Each row is followed by its group and then its class within the group.
[ 15  14   6  -3  -1   4   0  -1  10  -8  -5  -4  10  -2   6  13   4  18
 -17 -18   7  14  -9 -19   6 -11 -10 -23   4 -50 -25 -11   2  -3  -5  -8
  -5  20  -1 -18 -12  -2  -4   1   7   9   8 -15  -4  -4]
(89) > rebe
[ -3 -45  -6  -8  -1   5  -7  11  -9   2   2   1   6   3 -12  -9  17   9
 -16   8  -3  15 -14   0  10 -14   2 -23  -8  -6 -20  -4   0  -5   4   0
  -6  15  -4  -1  -6  -9  -3   9  -9  20 -15 -13  -3 -10]
(90) > fev
[  2 -30   6   1  -1  -1  -1   6  -4   7  11 -14  11   3  10   7  -7  22
 -19  -3   4  17   6  -9   1 -10   5 -20   6 -11 -14   0  -8  -7   3   0
 -13  27   1   3  -4  -5   2   8 -10  14  -5  22   6  -8]
(97) > vedi
[ -3 -11  -5  -5  -3   0 -21   6   6  13  12 -20   9   4  18   8  -4   4
 -14  -1  -5  22 -18 -13   5  -5   4 -23  -5  15  -5   4 -14  -4  18   8
 -11  40  -5  -8  -4  -6  -2   8  -4  14 -16   8  -6  -1]
(97) > Datu
[  7   0   9  -3   6   0 -17   4   0  -5  15   2  11  -5  -2   9  -9   0
 -24  -7 -12   4 -16   2   3 -15  -1 -22   8 -44 -25 -11   2  -6 -10  -8
  -6   8   6 -17  -6  -3   2   9   9  11  -4  -6  -1 -13]
(89) > fova
[  4  -3  -2 -10 -27  -4  -8  13  -2  13   5  -3  -3 -12   6   2  -3   8
  -9   4  -8  23 -19  -1   2 -13   4 -18   0  -1  -2   5  -5  -3   3  -5
  -1  28  -1  -4  -8  -6   7   3  -1  15 -20   0   4  -3]
(90) > san
[ -1 -32 -12   2  -1  11   3  18 -10   2   2  11   7  -9 -12 -10  -3   6
 -15  13  -9  20  -9   1   7 -11   3  -6  -5  -1 -12   5  -2  -2  14  -5
  -1  16  -3   3 -10  -2   0  14  -6  18 -26 -15   5  -2]
(90) > san
[ 10 -43   0  18   9  11  -1   8   8 -20  20  -3  -3 -15 -21  -2   5  16
 -16  -2 -16  10 -13 -20   3  -4   4 -12 -14   0 -15  27  -2   8  10   1
 -15  13  -2  -8  -9   2  -9  14 -12  14 -39 -20  -1 -10]
(90) > beziv
[ -6 -50  -2  -6  -8   8  -5  10  -1  -3   5  10   5  -7   8 -18   2   5
 -20  -3 -12   9 -26  -2   1 -10  -4 -11  -9   4 -19 -10   2  -9  -3  -8
 -15  22  -4 -10   2  12   0  10 -16  30 -13 -12  -3 -12]
(90) > fev
[  2 -26   4  -5   5  -9   7   8   0  10   9 -14  11  -5   9  -5 -16   8
 -14   7  -7  14  -3  -3   7  -7   7 -30   5 -26 -16   4 -12   4   6  -4
 -20  25  11   2 -10   1  -1  19  -4  14  -1   9   4  -6]
(97) > vedi
[  4  10   7   6   0  -7  -4   8 -12   0  12  -2   5  13  17  -2   0   5
  -8  -2   5  14   2   1   1 -16  -2 -11  14 -42 -16 -18   5  -3 -11  -6
  -6  21   2  -5 -15  -8  -5   0   4  11   5  -4  22  -6]
(89) > fova
[  0  10   8   8  -9  -9  -7   3 -14  -4  -6  -3   6  -7  17  -4  -4  -3
  -9  -6   7  -9 -10  -2   4 -10  -2 -19  11 -38 -19 -26   1   1 -15  -8
  14  23  -2 -11 -10   2   5   0  10  15  11  -8   7 -12]
(89) > fova
[  6 -12   8   6  -5   2 -11 -13  -7   3  -8  -4   7  -9  15 -17 -14  -5
 -15  -9  -6   3 -22 -19  -1 -17  -1 -26   6 -46 -32 -14 -10  -7 -20  -3
  -1  17  -1 -13  -5   3   4  -1   7  28  12 -10   9 -21]
(89) > fova
[ -6  -8  10   2  -1   2  -3  -1  -4 -10   3   5   6 -18   5  -6  11   6
 -20  -5  -9  -5 -28  -1  -3 -12  -3   0   3 -32 -26 -13   7 -13  -9 -11
   1  13   1  -9   2   5  -3   9   2  13 -16 -22  -2 -19]
(89) > Lir
[  1  18  10   5   4  -4  -6   5   3  -1   0   0   6 -10  13   7 -20   2
 -15 -14  -5   9  -9  -4  -4  -9   1  -8   9 -38 -19  -9   6  -8  -7 -15
 -11  15  -2 -18 -11   1  -2   4   0   5  -3 -11  10 -14]
(89) > fova
[  4 -12   4   0   2  -1  -2  12  12   1  14  -4   7  -7  15   1 -20   8
 -20  -5  -8  13 -17  -9   4 -10  15 -29   7   2 -18   5 -15  -6  12  -4
 -21  31  -2  -7  -2  -2  -3   9  -1  28  -6  10  -5  -5]
(97) > Datu
[  1 -14   4   4   5  -2  -9  -1   3   3   8 -11   2  -2   8 -19  -4  14
 -33  17   5  12 -12  -6  18 -11   9 -23  10 -13 -19  -3   0  -2   2   1
  -8  29  -1  -3  -5   0   7   5  -6  26  -4   9   4   4]
(97) > vedi
[ -2 -23   2  -5   1  15  -3   4   1  -7  -8   2  -4   7 -13 -14   7   6
  -9  -4   2  13 -11  -6  13 -10   8  50   2  -9 -13  -1  -7  -9  -6   4
  -8  27  -7  -4  -9   2  -2  12  -7  14 -16 -13  -1 -14]
(90) > san
[ -7  15   9   5   5  -5  -1   0   4 -19  -5  -3  -2  -4  -5 -13   3  -2
 -20   2  -6   4 -29  -5   1 -13   4 -12   5 -39 -50   1  -1  -3   2  -6
  -1  11   1   0 -12   1   5   5  16  17   1 -20   2  -8]
(89) > rebe
[  6 -23  10   1  -2  -2  -2  -6   9  -5  -3   1   9  -7  13 -12 -11   3
 -10 -14  -6   4 -11  -3  -2 -21  -4 -26   9 -50 -29 -18  -3  -2 -24  -8
  -6   0  -6 -15   0   4   6   6   2  10  21 -19  11 -14]
(89) > fova
[  5 -32  -3   3   2   7  -5  13   1   3  -7   0   2  -5 -11   7   3  12
 -18  15 -11  16  -4  -6   5 -10  11  -9 -14 -10 -14  -1  -2  -7   6   7
  -3  21 -14  -5 -12   2   2   6   0  12 -29  -3   9  -9]
(90) > beziv
[  1  16  -5   6  -3  -4  -9   0  -4 -10  -5  -3  17  -2   7 -14  -3  -8
 -17 -11  -1   7 -14  -6  -5 -15   0 -23   7 -50 -27 -17   8 -11 -16  -7
  -7  21  -2 -11  -7  -2   4   6  14  19  24 -12   2 -18]
(89) > fova
[ -3 -35   3  -4  -3   2  -1  16   2   0  -7   5   3   0  -2  16   1  -7
 -17  18  -7  13 -16   3   1 -12 -12 -10 -10   3 -13  -3   9  -4  17   2
  -9  19 -13   0   5  -4   0  -6   1  17 -36  -8 -10  -5]
(90) > fev
[  2   2  10   0  -4  -5  -5   6 -12 -11  -2   4   8 -11  12 -29   0   6
  -9 -13  -1  15  -9  -6   4  -8  -4 -18  11 -50 -22 -19   7  -7 -12  -8
  -6   7   5 -13  -7   6  -3   3  19   7  13 -20   8  -8]
(89) > fova
[ -1 -11   6   2   1  -4 -10   3  -2   0  -6   6   4  -1  19  -7  -1   2
  -5 -10   2   8 -13   0   1 -10  -4 -14  11 -32 -23 -21   0  -1 -16  -6
  -4  15  -2 -17 -12   0   1   1   3  17   4 -11  -8 -12]
(89) > fova
[  7 -29   3  -5   2   3   4   5  11   3  12  -8  13  -3   6  -1 -11  16
 -12  -5   0  11  -5 -14   7 -14  12 -23  -2 -29 -22   2 -15  -4  -1   0
 -15  19  -1  -9  -1   2   0  12  -9  26  -2   5   5  -1]
(97) > vedi
[  7  -5   6   0   4   0   1   1  11   0  25 -14   7   4  10   3  -9  -2
 -12  -3   9  11  -2  -9   8  -8   9 -11  -2 -14  -8   3 -16  -2  -1 -12
 -13  32  -5   0  -4  -2  11   3  -2  18   1  13   6   4]
(97) > vedi
[  5 -24  -3   2   5   0 -12  14  14  15  12   0   0   2  16   6  -3  10
 -12   0   0   8 -19  -8   7 -12  11  -7  -8  16   2   7 -15   0  23 -10
 -22  31  -9   0   4  -4  -1   3 -11  15 -12  14 -11   6]
(97) > Datu
[  3 -42  10   5   8  -2   0  -1  24   4  15  -1   5 -11   8 -12 -15  11
 -20  -4 -11  11 -19 -14  10 -13  12 -23  -8  21 -22  14 -25  -4  18  -1
 -11  39  -6  -2  -2  -6   3  18   3  31  -8   0  -6   3]
(97) > Datu
[-10  -1  -4   6   0   6  -6  -4   6   8   2  -7   4 -11  20 -26 -15  19
 -10  -7   5  15 -23 -15   5 -12  14 -23  -6   3 -13  -1 -27  -7  -3  -3
 -14  40  -2  -3  -1   0   5  10  -3  21  14  11   7  -2]
(97) > vedi

Each row is followed by its group and then its class within the group.
[ -1  51   3   2 -13  -1   3   1  -6  13   5  -4   1   0  -5  -1  -1   2
   3  15  -3   5   8   8  -2  41 -15   6   1  -3  -3 -15  -5 -15  -1  13
  -6   2  -2   1  -3   6 -25  -5   6  -5  -2   1   0   1]
Q > M
[ -5  11   2  -3 -15 -12  -5  -4  -7 -18   1   0  17   1 -10 -11  -6   4
   9 -11   5  17 -35  13   3  27 -13  12   5   0 -13 -14   0 -11  -2   6
  -1  -2  -6   3  -2   7  15  18   3  12  -2   1 -11   1]
X > G
[  4  55   1  -4 -13 -16  -5  -4 -12  11   1  -3   7  -1  -4  -4  12  26
   5   2   0  -4 -14  19   6  55   7  13   4   0 -16 -22 -10 -14   3  -2
  -7   4   6   8  -3  -3  -5   3   2  -2   5  -1   1  -1]
Q > M
[ -2  29   7  -4  -5 -21  -6  -2  -8  -9   5  -2  11   5  -9  -5   0   6
   7  -5  -1   9 -28  14   3  47   0   9   3  13 -13 -11  -2   0  -6  11
   3   0  -2   0  -6   7  12   8   1   6   2   0   2   3]
X > G
[  9  37   5 -10 -11 -20  -2   4  -9  28  -5  -1   1   3  -1  -2  10  14
   5  17   3  -1   5  14  -2  54   3   4   6  -2 -13 -22 -11 -10   7   0
  -1   0   3   8  -2   4  -1   2   0  -8  11  -9   3  -2]
Q > T
[  2  55   5   5 -13  -5   1  -1  -9  29   7  -2   6   0  -2   4  -2   6
   7  13   3   8 -13  12   0  30  -3   9   2   2  -9 -17  -4 -13  -3  -2
  -6   6   1   4  -1   6 -20   2   1  -7   7   1  -7  -2]
Q > M
[  4  55   0  -3  -3 -20  -3  -3 -12  19   6   0   3  -4  -1  -1   9   2
   4  17   3   1  -1  19  10  45  24   4   0   7 -12 -15 -14   0  -1   0
   0   0   6   4  -5  16   3   2  -1 -18   9  -3   5  -1]
Q > A
[ 10  26   3   2  -4 -27  -4   0 -26  12   0   1   4   4 -12  -7  13   9
   6   0  -3   6 -23   9 -11   8  -9   6  -2  -8  -1  -3   0   7  -5   3
   2   8  -4  -3   2  -8  -1   0  -1   9   2  -6  -6   3]
Z > N
[  8  50   2   1  -8  -8  -1   1  -7  16   4  -3   2   2  -6  -5  -7   0
   3   7  -3   0 -10   5   7  21  11  10   1   5 -21  -7  -2  -8   1  -5
  -7   7   7   0  -2   7 -10  -4  16  -7   6  -2   7  -2]
Q > A
[ -5  54   1   6  -2  -9   0  -5  -5  -6  11   8   9   3 -11 -12  -6  -2
  14 -22  -1   8 -38  19   6  15   8   9   2  14  -7 -10  -2   2  -1   8
   3  -3  -1   5  -3  18  23  18   1  11   9   2   7   1]
X > B
[  6  55   2   0  -3  -6  -3  -1 -14  10   8  -4   4   3  -4  -2   8  11
   0   6   2  -1   8   3   5  28  19   7   0   0  -3 -11  -9  -8   6  -7
  -6  -2  10   6  -2   1 -12   4   0  -4   5  -4  11  -3]
Q > A
[  5  42   7   1  -4 -15  -1  -5  -4   7   1   5   2  -2  -6  -4  -1  11
   6   6   0   3 -20   8   0   2 -21   9  -2 -14   3  -9   1  -4  -2   0
  -3   2   1   7   7 -11 -22  -1   2   3  -4   1  -3  -2]
Z > R
[ 12  27   2  -2  -3 -19   1   3  -6   6   4  -2   1   1 -17  -4  10  22
   8   1  -4  -4 -11   9 -11  -5  -6   3  -4 -10  -5   0  -4   8   3   0
  -8  -8   1   0   3 -13  -2   0  -4   9  -1   1  -5   5]
Z > R
[  7  52   0   0  -1 -18   4  -1  -7   9   8   4   1   1 -12  -7   6   8
   4   2  -2   1 -22   8 -12   1  -6   5  -2  -5  -3  -2  -2   1   4   1
   4  -2  -3  -2   3 -11  -7   1  -3  11  -1  -3  -3   5]
Z > R
[-12 -37  -2   4  -9  -5   5   1  -1 -13   0   2  11  -2  -3  -3 -12  -7
   2  -8  -5   9 -11   7  -1  28 -22   4   4   5   0  -5  10 -14  -8   5
   6   3  -7   1  -2  21   2  13  -1  16  -8  -3  -4  -1]
X > G
